Below is a small trained network, with its code and all its weights. Each question gives an input and a class and asks what happens when units are switched off, that is, made to give their printed mean instead of their output.

import numpy as np


def w(rows, s, z=0):
    codes = np.array(rows[::2]) - 128.0
    scale = np.full(codes.shape[1], s)
    scale[-1] = z or s
    return codes * scale


def f(y):
    return y / 2 * (1 + np.tanh(0.7978845608 * (y + 0.044715 * y**3)))


def log_softmax(a):
    a = a - a.max(-1, keepdims=True)
    return a - np.log(np.exp(a).sum(-1, keepdims=True))


def net(x, mask):
    res = np.array(x, float).reshape(1, 6) / 4 @ E
    y = f(res @ A[0][:, :-1].T + A[0][:, -1])
    res = res + np.where(mask, y, B[0][:, -1]) @ B[0][:, :-1]
    return log_softmax(res[-1] @ U[:, :-1].T + U[:, -1])


A, B = {}, {}
E = w([
[131,196,49,57,127,99,53,171,10,119,146,150],'x0',
[125,180,204,59,104,101,164,31,83,119,35,202],'x1',
[156,121,137,134,69,94,128,141,121,85,127,132],'x2',
[120,142,117,138,146,154,119,130,141,135,119,152],'x3',
[72,97,138,123,176,148,95,119,136,138,140,179],'x4',
[233,41,161,117,207,129,129,171,63,160,81,200],'x5',
],0.012)
A[0] = w([
[109,142,138,86,149,130,169,79,69,99,34,153,80],'neuron 1',
[121,87,84,148,127,170,112,195,163,115,209,61,102],'neuron 2',
[111,170,161,74,80,140,126,51,132,157,98,141,76],'neuron 3',
[93,217,72,99,125,82,77,160,40,142,126,140,117],'neuron 4',
[122,194,98,75,155,127,68,112,68,89,140,116,134],'neuron 5',
[120,110,197,185,122,128,169,65,245,149,72,101,161],'neuron 6',
[23,209,101,93,52,135,129,90,186,87,172,85,4],'neuron 7',
[252,96,160,152,152,120,106,167,97,171,105,168,67],'neuron 8',
[82,124,144,164,111,172,98,103,108,181,131,166,118],'neuron 9',
[110,172,193,59,124,116,156,59,139,94,94,137,117],'neuron 10',
],0.011,0.0034)
B[0] = w([
[65,125,73,121,109,127,139,145,136,120,130,102,207],'neuron 1',
[88,143,106,196,93,84,90,166,137,150,90,103,238],'neuron 2',
[124,164,94,127,142,89,96,175,116,213,80,126,198],'neuron 3',
[185,147,188,153,132,132,102,94,86,140,175,158,231],'neuron 4',
[152,149,184,149,112,88,92,8,129,117,152,151,205],'neuron 5',
[202,163,177,152,113,166,135,71,133,139,197,144,247],'neuron 6',
[85,55,134,14,177,167,162,132,111,108,94,61,254],'neuron 7',
[81,114,129,80,176,152,165,142,92,113,99,136,233],'neuron 8',
[126,76,132,146,106,134,128,106,110,135,118,153,149],'neuron 9',
[97,134,86,177,110,75,54,131,138,160,137,145,214],'neuron 10',
],0.012,0.019)
U = w([
[189,128,232,183,88,161,137,90,133,123,181,141,183],'0',
[80,117,2,201,66,97,96,201,139,190,101,121,37],'1',
[115,55,144,4,198,196,185,169,118,112,72,117,252],'2',
],0.0092,0.00022)

Each question gives the input, the list of numbers given to net, and the class t.
The units are the neurons (one row each of A and B). Each row of codes is followed by its name. A weight is (code - 128) times the scale printed after its matrix; where a second scale follows, it is the last column's (A, B and U).
mask holds one flag per neuron, in row order. A switched-off neuron (its flag False) gives its mean, the last column of its row in B, instead of its output. The means were averaged over made-up inputs and are rounded, as every weight is.
A unit's drop is (log p(t) with every unit on - log p(t) with that unit switched off) / (log p(t) with every unit on - log p(t) with every unit switched off).
The circuit of an input: a set's keep is (log p(t) with only the set's units on - log p(t) with every unit switched off) / (log p(t) with every unit on - log p(t) with every unit switched off). Starting from all 10 units, units are removed one at a time, each time the one whose removal leaves the highest keep (on an exact tie, the one counted first), for as long as the keep stays at least 0.8.
circuit, biggest first: the units of the circuit, biggest drop first
k most important neurons: the k neurons with the biggest drops, biggest first
drop of u: that unit's drop, to one decimal
input [1,5,4,6,2,-6], class 2: circuit, biggest first => neuron 7
input [2,4,8,5,-1,-4], class 1: 4 most important neurons => neuron 10; neuron 8; neuron 3; neuron 6
input [4,7,-6,-3,2,-7], class 1: 4 most important neurons => neuron 10; neuron 3; neuron 8; neuron 1
input [1,1,-2,0,-7,-2], class 2: circuit, biggest first => neuron 6; neuron 2
input [-6,8,-2,-5,-5,1], class 1: 3 most important neurons => neuron 10; neuron 3; neuron 1
input [6,-1,2,7,8,6], class 0: 2 most important neurons => neuron 7; neuron 4
input [8,-7,6,6,4,-7], class 0: 2 most important neurons => neuron 4; neuron 5
input [6,-2,-6,-3,-2,6], class 0: 2 most important neurons => neuron 7; neuron 4
input [-6,8,-7,3,5,-5], class 1: 2 most important neurons => neuron 10; neuron 3
input [8,-8,5,1,3,8], class 0: 2 most important neurons => neuron 7; neuron 4
input [8,5,6,-6,1,7], class 0: 2 most important neurons => neuron 4; neuron 5
input [2,5,7,-8,-5,7], class 2: 2 most important neurons => neuron 8; neuron 2
input [4,8,7,3,-7,6], class 1: 2 most important neurons => neuron 10; neuron 7
input [8,4,-7,-8,-4,-2], class 0: circuit, biggest first => neuron 4
input [2,6,8,-8,-6,-3], class 1: drop of neuron 10 => 0.1
input [1,-1,-7,-2,-5,-6], class 2: drop of neuron 10 => 0.0
input [6,-6,8,4,-2,3], class 0: drop of neuron 5 => 0.2
